Below is a small trained network, with its code and all its weights. Each question gives an input and a target symbol and asks what happens when units are switched off, that is, made to give their printed mean instead of their output.

import numpy as np


def w(rows, s, z=0):
    codes = np.array(rows[::2]) - 128.0
    scale = np.full(codes.shape[1], s)
    scale[-1] = z or s
    return codes * scale


def f(y):
    return np.maximum(y, 0)


def softmax(a):
    e = np.exp(a - a.max(-1, keepdims=True))
    return e / e.sum(-1, keepdims=True)


def log_softmax(a):
    a = a - a.max(-1, keepdims=True)
    return a - np.log(np.exp(a).sum(-1, keepdims=True))


def net(x, mask):
    ids = ['βδεθμξπφψω'.index(c) for c in x.split()]
    T = len(ids)
    res = E[ids] + P[:T]
    u = 0
    for l in range(3):
        r = res
        for j in range(2):
            rows = slice(4 * j, 4 * j + 4)
            q, k, v = (r @ M[l][rows].T for M in (Q, K, V))
            z = softmax(np.where(np.tri(T) > 0, q @ k.T / 4**0.5, -1e9)) @ v
            o = O[l][rows]
            res = res + np.where(mask[u + j], z, o[:, -1]) @ o[:, :-1]
        u += 2
        y = f(res @ A[l][:, :-1].T + A[l][:, -1])
        res = res + np.where(mask[u : u + 4], y, B[l][:, -1]) @ B[l][:, :-1]
        u += 4
    return log_softmax(res[-1] @ U[:, :-1].T + U[:, -1])


Q, K, V, O, A, B = {}, {}, {}, {}, {}, {}
E = w([
[116,167,162,78,145,149],'β',
[115,117,116,118,62,76],'δ',
[81,134,98,84,104,97],'ε',
[146,84,141,117,95,125],'θ',
[19,125,105,111,105,81],'μ',
[93,185,198,105,169,154],'ξ',
[162,129,53,172,135,3],'π',
[123,100,104,90,74,101],'φ',
[73,154,139,119,94,63],'ψ',
[104,96,188,175,93,94],'ω',
],0.018)
P = w([
[141,135,117,99,3,118],'0',
[71,141,164,207,136,144],'1',
[99,181,154,162,139,136],'2',
[107,178,148,140,146,137],'3',
[106,161,153,131,159,148],'4',
[97,142,145,132,153,141],'5',
[95,123,144,136,153,138],'6',
[93,96,143,133,150,139],'7',
[94,66,145,132,157,149],'8',
[83,57,138,143,150,143],'9',
[72,39,131,141,137,144],'10',
],0.012)
Q[0] = w([
[165,107,3,155,144,155],'0.h0',
[14,39,129,51,133,46],'0.h0',
[124,15,184,4,47,123],'0.h0',
[111,157,135,9,63,232],'0.h0',
[142,127,72,100,67,159],'0.h1',
[151,130,168,163,23,138],'0.h1',
[146,137,132,134,46,182],'0.h1',
[200,38,158,143,80,84],'0.h1',
],0.0071)
K[0] = w([
[131,151,179,135,254,163],'0.h0',
[238,107,129,132,111,80],'0.h0',
[135,111,116,254,53,98],'0.h0',
[104,155,225,172,47,190],'0.h0',
[124,158,183,119,184,179],'0.h1',
[90,145,160,50,134,97],'0.h1',
[86,154,173,95,114,145],'0.h1',
[102,220,127,128,161,59],'0.h1',
],0.0093)
V[0] = w([
[103,236,62,74,226,25],'0.h0',
[172,80,178,143,23,115],'0.h0',
[70,135,239,218,56,129],'0.h0',
[123,95,142,10,175,255],'0.h0',
[232,72,128,62,205,79],'0.h1',
[109,155,90,212,47,21],'0.h1',
[162,61,22,229,187,134],'0.h1',
[142,252,138,158,197,86],'0.h1',
],0.0056)
O[0] = w([
[109,44,84,126,94,117,122],'0.h0',
[153,201,120,88,204,116,215],'0.h0',
[82,190,190,103,205,74,196],'0.h0',
[165,178,145,138,47,154,1],'0.h0',
[113,200,67,160,89,142,39],'0.h1',
[158,72,91,92,135,107,241],'0.h1',
[179,52,97,204,93,173,52],'0.h1',
[2,118,86,179,146,145,105],'0.h1',
],0.0077,0.0072)
A[0] = w([
[122,189,188,112,206,172,69],'0.n0',
[185,95,164,116,196,123,182],'0.n1',
[109,136,168,255,201,148,253],'0.n2',
[111,107,179,100,129,99,138],'0.n3',
],0.0084,0.005)
B[0] = w([
[129,3,97,210,83,55,232],'0.n0',
[11,246,70,122,97,57,228],'0.n1',
[151,150,22,3,125,128,187],'0.n2',
[110,204,149,109,54,173,255],'0.n3',
],0.0061,0.0087)
Q[1] = w([
[2,106,190,28,64,79],'1.h0',
[134,91,66,106,187,126],'1.h0',
[68,190,171,82,94,143],'1.h0',
[150,180,72,155,112,83],'1.h0',
[186,61,153,207,136,171],'1.h1',
[110,80,134,11,116,116],'1.h1',
[148,66,111,124,132,213],'1.h1',
[104,145,177,86,104,92],'1.h1',
],0.0096)
K[1] = w([
[190,89,111,119,1,90],'1.h0',
[188,93,70,143,212,163],'1.h0',
[111,122,78,37,25,125],'1.h0',
[117,59,182,179,123,171],'1.h0',
[126,61,77,173,236,157],'1.h1',
[141,138,128,144,85,69],'1.h1',
[214,19,101,176,143,118],'1.h1',
[115,159,180,84,59,180],'1.h1',
],0.0095)
V[1] = w([
[186,196,104,147,95,88],'1.h0',
[41,171,230,245,154,85],'1.h0',
[227,175,116,130,130,76],'1.h0',
[93,88,194,139,151,1],'1.h0',
[114,134,67,65,149,111],'1.h1',
[132,142,157,184,111,48],'1.h1',
[51,220,206,81,155,94],'1.h1',
[139,164,57,153,170,82],'1.h1',
],0.0081)
O[1] = w([
[174,175,121,106,240,100,163],'1.h0',
[166,94,16,84,112,254,83],'1.h0',
[205,156,167,164,234,173,165],'1.h0',
[62,115,50,69,189,138,204],'1.h0',
[80,216,107,115,100,12,183],'1.h1',
[86,70,79,115,194,205,154],'1.h1',
[186,145,36,106,116,146,251],'1.h1',
[64,160,131,180,135,111,133],'1.h1',
],0.0069,0.022)
A[1] = w([
[126,185,177,134,171,33,86],'1.n0',
[92,30,84,196,225,2,143],'1.n1',
[183,179,134,103,205,123,3],'1.n2',
[80,172,211,137,147,113,139],'1.n3',
],0.0051,0.0055)
B[1] = w([
[89,59,132,118,99,183,222],'1.n0',
[205,155,113,141,91,183,252],'1.n1',
[114,122,156,173,210,91,165],'1.n2',
[211,116,117,2,102,96,167],'1.n3',
],0.0099,0.018)
Q[2] = w([
[124,103,48,97,191,110],'2.h0',
[165,103,164,170,109,141],'2.h0',
[122,137,113,75,168,179],'2.h0',
[185,108,84,225,142,160],'2.h0',
[149,102,84,5,138,137],'2.h1',
[132,131,141,175,35,141],'2.h1',
[190,108,153,37,157,140],'2.h1',
[67,80,138,251,132,190],'2.h1',
],0.011)
K[2] = w([
[164,228,164,2,164,72],'2.h0',
[125,62,167,193,201,188],'2.h0',
[158,114,194,113,173,31],'2.h0',
[102,175,196,132,171,236],'2.h0',
[160,204,134,203,85,207],'2.h1',
[102,24,46,104,194,143],'2.h1',
[194,202,95,252,35,67],'2.h1',
[155,86,179,3,250,88],'2.h1',
],0.0077)
V[2] = w([
[208,78,110,213,135,231],'2.h0',
[124,158,254,100,122,74],'2.h0',
[172,237,180,152,156,156],'2.h0',
[176,159,120,171,253,155],'2.h0',
[240,173,60,100,159,144],'2.h1',
[66,130,124,192,182,118],'2.h1',
[186,181,146,108,24,216],'2.h1',
[212,120,173,176,191,69],'2.h1',
],0.0088)
O[2] = w([
[153,141,117,38,229,96,1],'2.h0',
[175,75,184,144,43,115,135],'2.h0',
[153,99,41,66,65,60,120],'2.h0',
[66,99,66,12,146,154,127],'2.h0',
[41,161,66,132,205,77,214],'2.h1',
[149,151,120,19,86,163,105],'2.h1',
[235,141,199,244,226,3,100],'2.h1',
[58,68,128,28,10,21,115],'2.h1',
],0.007,0.037)
A[2] = w([
[76,133,183,125,160,99,127],'2.n0',
[79,175,113,131,183,130,135],'2.n1',
[170,3,120,56,101,110,2],'2.n2',
[89,75,81,90,129,109,143],'2.n3',
],0.011,0.0055)
B[2] = w([
[153,168,76,133,86,33,140],'2.n0',
[160,40,97,138,92,163,253],'2.n1',
[236,167,174,58,136,179,183],'2.n2',
[120,147,254,133,221,83,241],'2.n3',
],0.0084,0.03)
U = w([
[185,211,58,139,140,26,215],'β',
[68,159,132,127,108,71,69],'δ',
[138,2,191,186,120,89,3],'ε',
[185,235,124,117,154,109,124],'θ',
[147,223,169,166,155,150,73],'μ',
[234,143,110,143,139,117,100],'ξ',
[183,168,98,117,110,105,156],'π',
[206,84,109,91,70,125,201],'φ',
[166,214,37,72,62,135,155],'ψ',
[146,100,139,119,117,142,36],'ω',
],0.0059,0.0049)

Each question gives the input, a string of symbols that net reads in full, and the target symbol t.
The units are the heads (4 rows each of Q, K, V and O) and the neurons (one row each of A and B). Each row of codes is followed by its name. A weight is (code - 128) times the scale printed after its matrix; where a second scale follows, it is the last column's (O, A, B and U).
mask holds one flag per unit, layer by layer, with each layer's heads first. A switched-off unit (its flag False) gives its mean, the last column of its rows in O or B, instead of its output. The means were averaged over made-up inputs and are rounded, as every weight is.
A unit's drop is (log p(t) with every unit on - log p(t) with that unit switched off) / (log p(t) with every unit on - log p(t) with every unit switched off).
The circuit of an input: a set's keep is (log p(t) with only the set's units on - log p(t) with every unit switched off) / (log p(t) with every unit on - log p(t) with every unit switched off). Starting from the 12 units with the biggest drops (on a tie, the unit counted first), units are removed one at a time, each time the one whose removal leaves the highest keep (on an exact tie, the one counted first), for as long as the keep stays at least 0.8.
circuit, biggest first: the units of the circuit, biggest drop first
unit that matters most: the unit with the biggest drop
k most important neurons: the k neurons with the biggest drops, biggest first
k most important neurons of layer l: the k neurons of layer l with the biggest drops, biggest first
input π ψ ω ω μ ψ β, target β: unit that matters most	1.n1
input ε δ ψ ξ μ φ, target ε: circuit, biggest first	1.h0, 2.h0, 0.h0, 1.h1
input ξ ε φ δ ψ μ ω, target ξ: 2 most important neurons of layer 0	0.n0, 0.n2
input δ ω ε φ μ φ ω μ π π ε, target δ: 4 most important neurons	2.n1, 2.n2, 1.n1, 0.n0
input δ ε ε π ω, target β: 2 most important neurons	1.n1, 1.n2
input ω π μ ψ ω φ ξ, target β: circuit, biggest first	1.n1, 2.h1, 2.n0
input π δ φ, target β: circuit, biggest first	1.n1, 2.h1, 2.h0
input β μ μ θ μ μ, target β: circuit, biggest first	2.h1, 1.h1, 0.h1
input μ β β, target μ: circuit, biggest first	2.h0, 1.h0
input φ ψ μ φ μ, target φ: 2 most important neurons	1.n1, 2.n2
input δ θ μ φ π π, target δ: 3 most important neurons	2.n3, 0.n1, 2.n1
input ψ ε μ δ π π μ δ μ, target ψ: circuit, biggest first	0.h1, 2.h1
input ω φ ξ β, target ω: 2 most important neurons	2.n1, 2.n3
input ω μ β φ ε ω ξ ω φ, target ω: unit that matters most	2.n1
input φ ε π π ξ ω μ φ θ φ, target φ: 2 most important neurons of layer 0	0.n1, 0.n3
input θ μ ξ μ ψ μ ξ θ φ ψ, target θ: 3 most important neurons of layer 2	2.n3, 2.n2, 2.n1
input μ μ π ω, target β: 3 most important neurons	1.n1, 2.n0, 2.n3
input φ β ψ, target φ: 2 most important neurons	1.n1, 0.n0
input φ θ θ, target φ: 2 most important neurons	1.n1, 2.n2
input μ φ δ, target μ: 3 most important neurons	1.n1, 2.n1, 1.n2
input ε μ μ ω μ β μ δ β δ, target ε: 2 most important neurons	1.n1, 0.n1
input β μ δ μ μ ε β, target β: most important neuron	1.n0
input φ ω μ φ β μ μ, target φ: 3 most important neurons	1.n1, 2.n2, 0.n0
input ε φ β μ θ β ψ ψ, target ε: 2 most important neurons	0.n1, 1.n1
input ε π μ φ θ, target β: 2 most important neurons of layer 1	1.n1, 1.n2
input ε φ δ ξ φ, target ε: 2 most important neurons of layer 0	0.n1, 0.n0
